Here is a tiny trained network, its code and every weight. The questions are about switching its units off for an input and a target symbol, where a switched-off unit gives its printed mean instead of its output.

import numpy as np


def w(rows, s, z=0):
    codes = np.array(rows[::2]) - 128.0
    scale = np.full(codes.shape[1], s)
    scale[-1] = z or s
    return codes * scale


def f(y):
    return y / 2 * (1 + np.tanh(0.7978845608 * (y + 0.044715 * y**3)))


def softmax(a):
    e = np.exp(a - a.max(-1, keepdims=True))
    return e / e.sum(-1, keepdims=True)


def log_softmax(a):
    a = a - a.max(-1, keepdims=True)
    return a - np.log(np.exp(a).sum(-1, keepdims=True))


def net(x, mask):
    ids = ['ΞΣβεζτω'.index(c) for c in x.split()]
    T = len(ids)
    res = E[ids] + P[:T]
    u = 0
    for l in range(2):
        q, k, v = (res @ M[l].T for M in (Q, K, V))
        z = softmax(np.where(np.tri(T) > 0, q @ k.T / 4**0.5, -1e9)) @ v
        res = res + np.where(mask[u], z, O[l][:, -1]) @ O[l][:, :-1]
        u += 1
        y = f(res @ A[l][:, :-1].T + A[l][:, -1])
        res = res + np.where(mask[u : u + 16], y, B[l][:, -1]) @ B[l][:, :-1]
        u += 16
    return log_softmax(res[-1] @ U[:, :-1].T + U[:, -1])


Q, K, V, O, A, B = {}, {}, {}, {}, {}, {}
E = w([
[162,108,156,197,175,121,93,66,7,140,55,163],'Ξ',
[118,141,119,127,227,220,112,153,149,182,109,120],'Σ',
[99,141,141,102,81,64,205,239,214,168,128,145],'β',
[165,126,99,187,196,44,150,153,115,67,231,162],'ε',
[159,172,67,151,81,155,18,208,166,179,49,17],'ζ',
[89,146,120,218,121,108,167,189,160,98,193,115],'τ',
[141,211,106,133,177,69,164,79,232,120,85,80],'ω',
],0.016)
P = w([
[146,125,115,174,208,143,176,114,2,79,141,63],'0',
[189,161,56,166,67,146,205,108,106,140,125,207],'1',
[200,122,78,157,106,151,157,135,132,112,133,191],'2',
[193,102,91,155,148,151,121,164,139,95,140,169],'3',
[167,97,86,159,153,157,130,162,148,105,135,160],'4',
[161,102,91,163,149,158,121,167,154,118,135,164],'5',
[139,80,93,159,141,135,136,162,167,145,107,148],'6',
[117,91,104,169,162,152,121,163,150,160,122,136],'7',
[89,69,110,173,156,151,159,148,145,179,107,123],'8',
[90,75,130,186,193,172,141,151,112,196,153,110],'9',
],0.0076)
Q[0] = w([
[171,167,79,254,175,111,154,155,154,150,114,127],'0.h1',
[112,89,88,209,72,123,117,194,98,89,159,127],'0.h1',
[163,154,131,109,150,180,137,188,98,175,46,72],'0.h1',
[116,177,172,144,106,126,124,96,87,18,105,138],'0.h1',
],0.0074)
K[0] = w([
[133,78,75,156,166,253,52,107,134,198,41,152],'0.h1',
[49,13,172,193,43,190,71,155,96,189,201,171],'0.h1',
[164,190,69,87,67,213,115,159,77,100,59,62],'0.h1',
[192,101,110,239,106,83,142,59,144,82,183,77],'0.h1',
],0.0055)
V[0] = w([
[161,113,87,153,246,229,100,126,49,252,84,184],'0.h1',
[68,69,36,72,90,180,103,191,218,148,221,54],'0.h1',
[132,63,109,150,3,122,17,225,31,113,105,133],'0.h1',
[156,165,41,147,104,116,25,86,142,167,143,55],'0.h1',
],0.0054)
O[0] = w([
[97,84,113,122,138,5,139,151,161,80,48,240,255],'0.h1',
[106,176,162,188,179,208,156,158,81,57,86,144,47],'0.h1',
[156,85,87,119,1,105,155,133,66,103,168,154,151],'0.h1',
[132,187,238,118,40,126,143,116,82,69,164,67,172],'0.h1',
],0.0094,0.0093)
A[0] = w([
[156,87,163,121,104,111,35,104,123,144,153,127,49],'0.n1',
[183,198,137,160,162,177,159,91,101,63,174,75,70],'0.n2',
[89,147,166,165,121,136,106,90,78,124,94,197,190],'0.n3',
[57,116,122,134,168,106,139,78,147,137,131,82,252],'0.n4',
[157,67,162,194,131,120,125,141,134,117,104,191,112],'0.n5',
[185,137,144,121,118,178,168,212,170,133,95,112,106],'0.n6',
[115,119,53,37,110,97,134,164,193,196,239,12,202],'0.n7',
[104,53,27,118,114,153,140,221,68,154,112,207,104],'0.n8',
[115,139,192,127,96,90,253,108,19,167,194,96,122],'0.n9',
[187,145,168,125,59,195,123,159,51,137,180,71,106],'0.n10',
[195,147,121,113,176,81,92,73,142,219,69,121,123],'0.n11',
[165,210,180,203,85,130,191,89,111,56,139,148,160],'0.n12',
[73,68,103,98,126,87,71,86,103,194,163,152,70],'0.n13',
[192,132,149,169,77,86,211,98,152,137,110,224,155],'0.n14',
[180,212,135,197,184,125,173,183,184,69,194,143,137],'0.n15',
[56,133,175,145,93,111,202,69,133,165,74,141,163],'0.n16',
],0.0067,0.0031)
B[0] = w([
[96,151,92,223,138,166,182,24,127,150,156,77,147],'0.n1',
[85,142,179,92,120,92,17,56,190,130,206,166,144],'0.n2',
[181,137,148,242,103,243,51,186,192,83,108,28,166],'0.n3',
[168,95,141,146,63,103,110,138,222,158,48,232,156],'0.n4',
[164,185,152,104,148,98,120,123,126,113,106,21,203],'0.n5',
[69,59,66,143,131,213,110,125,150,203,74,128,148],'0.n6',
[111,42,21,184,114,97,91,178,91,197,188,31,169],'0.n7',
[93,153,187,232,167,159,104,43,179,184,94,96,211],'0.n8',
[102,244,148,165,227,49,108,183,100,152,149,49,148],'0.n9',
[80,152,117,152,120,106,169,73,159,201,16,46,158],'0.n10',
[111,39,184,178,148,231,90,123,223,165,130,83,205],'0.n11',
[113,126,65,70,160,56,39,207,123,62,161,165,172],'0.n12',
[3,151,137,155,96,79,158,134,156,140,36,89,192],'0.n13',
[109,155,136,97,203,138,125,179,154,75,217,81,253],'0.n14',
[63,118,133,226,228,78,128,83,81,151,90,116,175],'0.n15',
[147,131,123,141,171,52,62,176,48,71,151,100,165],'0.n16',
],0.0046,0.014)
Q[1] = w([
[174,193,112,209,94,217,141,139,149,83,119,161],'1.h1',
[31,105,113,253,100,78,149,126,212,164,162,119],'1.h1',
[124,77,74,51,66,211,154,131,41,198,154,180],'1.h1',
[210,161,131,56,60,73,144,156,140,81,123,208],'1.h1',
],0.0048)
K[1] = w([
[201,122,101,122,86,136,169,139,170,163,164,152],'1.h1',
[166,131,97,122,94,84,95,171,152,61,59,87],'1.h1',
[114,111,160,40,158,87,188,126,123,169,175,131],'1.h1',
[193,70,172,254,142,93,94,83,66,144,102,140],'1.h1',
],0.0074)
V[1] = w([
[195,64,117,156,167,152,158,188,197,111,170,52],'1.h1',
[136,116,66,159,206,32,115,111,158,201,177,88],'1.h1',
[135,179,83,83,135,51,159,119,97,160,69,196],'1.h1',
[134,141,188,133,146,166,255,3,129,201,224,195],'1.h1',
],0.0042)
O[1] = w([
[173,93,25,85,173,52,67,136,94,151,110,166,146],'1.h1',
[156,236,118,89,75,151,169,192,107,2,125,147,198],'1.h1',
[81,154,83,75,84,126,105,50,136,77,98,160,116],'1.h1',
[89,209,179,110,218,105,79,136,136,101,95,86,2],'1.h1',
],0.0083,0.016)
A[1] = w([
[165,178,177,85,190,155,48,132,161,182,109,122,125],'1.n1',
[181,99,152,109,72,233,141,18,179,254,75,149,115],'1.n2',
[80,201,170,158,146,146,101,46,168,238,82,72,96],'1.n3',
[86,147,140,180,122,114,76,75,141,188,54,58,143],'1.n4',
[90,195,117,119,186,215,129,130,144,178,177,55,123],'1.n5',
[171,148,114,83,69,118,119,181,137,35,156,206,54],'1.n6',
[40,105,153,144,95,102,157,128,122,192,124,120,48],'1.n7',
[74,241,157,137,199,128,73,164,146,65,119,170,61],'1.n8',
[146,135,155,144,142,175,202,200,153,75,199,237,149],'1.n9',
[57,222,169,52,217,134,166,125,136,20,110,210,60],'1.n10',
[129,58,108,144,159,197,121,126,150,159,130,166,3],'1.n11',
[99,92,113,117,147,210,153,172,45,206,112,132,141],'1.n12',
[181,141,168,77,187,96,72,88,16,112,187,126,91],'1.n13',
[154,199,154,184,126,177,142,117,42,31,97,114,231],'1.n14',
[152,106,69,202,131,103,138,104,136,199,105,133,194],'1.n15',
[95,130,95,169,77,58,125,138,51,99,103,72,118],'1.n16',
],0.0073,0.0037)
B[1] = w([
[130,137,79,192,69,97,87,125,109,145,118,167,145],'1.n1',
[56,151,100,178,159,174,188,80,47,223,61,36,138],'1.n2',
[116,76,116,149,99,71,73,160,109,151,98,174,137],'1.n3',
[181,162,96,58,169,120,95,173,169,117,164,126,177],'1.n4',
[112,122,95,179,158,134,106,27,156,175,131,69,140],'1.n5',
[162,155,138,150,127,135,92,102,153,185,127,64,182],'1.n6',
[142,180,153,66,179,120,103,127,150,180,120,146,157],'1.n7',
[80,63,156,141,123,150,101,117,136,59,120,85,163],'1.n8',
[174,114,103,111,146,124,85,119,130,108,142,101,181],'1.n9',
[70,59,171,163,80,101,155,92,57,121,80,119,151],'1.n10',
[88,156,107,143,117,138,115,122,85,97,91,71,138],'1.n11',
[142,106,148,178,108,103,140,124,118,155,55,176,139],'1.n12',
[127,134,60,52,122,48,195,111,2,191,112,72,133],'1.n13',
[156,124,120,83,149,125,113,183,196,102,192,110,164],'1.n14',
[138,155,147,100,118,132,162,123,113,89,113,143,249],'1.n15',
[154,168,170,127,190,142,160,93,162,121,158,156,250],'1.n16',
],0.0083,0.014)
U = w([
[254,152,120,77,148,102,144,156,207,69,128,231,226],'Ξ',
[111,70,130,150,33,108,185,142,119,33,77,179,193],'Σ',
[163,181,123,161,204,127,208,100,128,151,60,108,95],'β',
[148,152,92,51,151,83,122,106,85,87,93,118,83],'ε',
[141,172,119,98,126,114,144,102,137,91,85,131,2],'ζ',
[103,126,128,95,203,186,160,113,200,76,144,104,53],'τ',
[140,147,121,123,134,100,78,94,148,121,111,144,30],'ω',
],0.0053,0.003)

Each question gives the input, a string of symbols that net reads in full, and the target symbol t.
The units are the heads (4 rows each of Q, K, V and O) and the neurons (one row each of A and B). Each row of codes is followed by its name. A weight is (code - 128) times the scale printed after its matrix; where a second scale follows, it is the last column's (O, A, B and U).
mask holds one flag per unit, layer by layer, with each layer's heads first. A switched-off unit (its flag False) gives its mean, the last column of its rows in O or B, instead of its output. The means were averaged over made-up inputs and are rounded, as every weight is.
A unit's drop is (log p(t) with every unit on - log p(t) with that unit switched off) / (log p(t) with every unit on - log p(t) with every unit switched off).
The circuit of an input: a set's keep is (log p(t) with only the set's units on - log p(t) with every unit switched off) / (log p(t) with every unit on - log p(t) with every unit switched off). Starting from the 12 units with the biggest drops (on a tie, the unit counted first), units are removed one at a time, each time the one whose removal leaves the highest keep (on an exact tie, the one counted first), for as long as the keep stays at least 0.8.
units of the circuit, in order: the units of the circuit, biggest drop first
most important unit: the unit with the biggest drop
top k neurons: the k neurons with the biggest drops, biggest first
top k neurons in layer l: the k neurons of layer l with the biggest drops, biggest first
drop when u is switched off: that unit's drop, to one decimal
input Σ ω ω ε, target Σ: units of the circuit, in order : (1.n10, 0.h1, 1.h1)
input β τ τ, target τ: units of the circuit, in order : (0.h1, 1.n14)
input Ξ Σ β, target Σ: top 3 neurons in layer 1 : (1.n10, 1.n8, 1.n16)
input β Σ ω β Σ Ξ ζ ζ Σ, target Σ: most important unit : 1.h1
input ζ Ξ ω ω Ξ ω Ξ, target β: top 3 neurons : (1.n2, 0.n12, 0.n1)
input ε ε Ξ β Σ τ ω τ, target Σ: top 2 neurons in layer 1 : (1.n10, 1.n8)
input ε ω β, target β: units of the circuit, in order : (0.h1, 1.n5)
input Ξ τ Ξ ζ Ξ, target β: units of the circuit, in order : (0.h1, 1.h1, 1.n2, 0.n8)
input Ξ ζ β ω ε Ξ ζ ε Ξ Ξ, target Ξ: top 4 neurons : (0.n3, 0.n9, 1.n16, 1.n14)
input τ ω β τ Ξ τ Ξ Ξ ε ζ, target Ξ: top 3 neurons in layer 0 : (0.n11, 0.n8, 0.n14)
input ω τ ζ Ξ ζ β β ζ, target β: top 2 neurons : (0.n10, 1.n2)
input ε Ξ ζ Ξ Σ ε ζ Σ ζ, target β: top 4 neurons in layer 0 : (0.n10, 0.n6, 0.n14, 0.n16)
input β Ξ Ξ τ Ξ ε Ξ ω Ξ ζ, target Ξ: top 3 neurons : (1.n14, 1.n16, 0.n11)
input Σ β ω ζ τ ω Ξ ω, target β: top 2 neurons in layer 0 : (0.n14, 0.n15)
input Σ ζ β Σ τ ε Ξ Σ ζ, target Σ: units of the circuit, in order : (0.h1)
input τ Σ τ, target Σ: top 3 neurons in layer 0 : (0.n7, 0.n15, 0.n12)
input Ξ ω Σ ω Ξ ζ Σ ε ε Σ, target β: top 3 neurons in layer 0 : (0.n14, 0.n12, 0.n3)
input β ε ε Σ β, target Σ: top 2 neurons in layer 1 : (1.n10, 1.n16)
input ω ζ β Ξ ω Σ ω Ξ, target Σ: top 3 neurons : (0.n12, 0.n10, 0.n9)
input ω τ ε, target ε: most important unit : 1.n13
input ε β ω ω, target ω: top 2 neurons in layer 0 : (0.n2, 0.n11)
input ε β ω ω τ, target τ: top 3 neurons : (1.n8, 1.n14, 0.n15)
input τ ω ζ Σ ε ε, target Σ: top 2 neurons in layer 0 : (0.n12, 0.n15)
input β Σ ω, target Σ: top 3 neurons in layer 1 : (1.n10, 1.n8, 1.n16)
input Ξ Σ ω, target Σ: drop when 1.n10 is switched off : 0.8
input ω ω ε, target ε: drop when 0.h1 is switched off : 0.1
input Σ ζ ω Σ β ω ω Ξ ω, target β: drop when 0.n14 is switched off : 0.2
input ε β Σ ω Ξ Σ Ξ β Σ Ξ, target Ξ: drop when 0.n15 is switched off : 0.0
input Ξ Ξ ε Σ ω Ξ Σ, target Σ: top neuron in layer 0 : (0.n7)
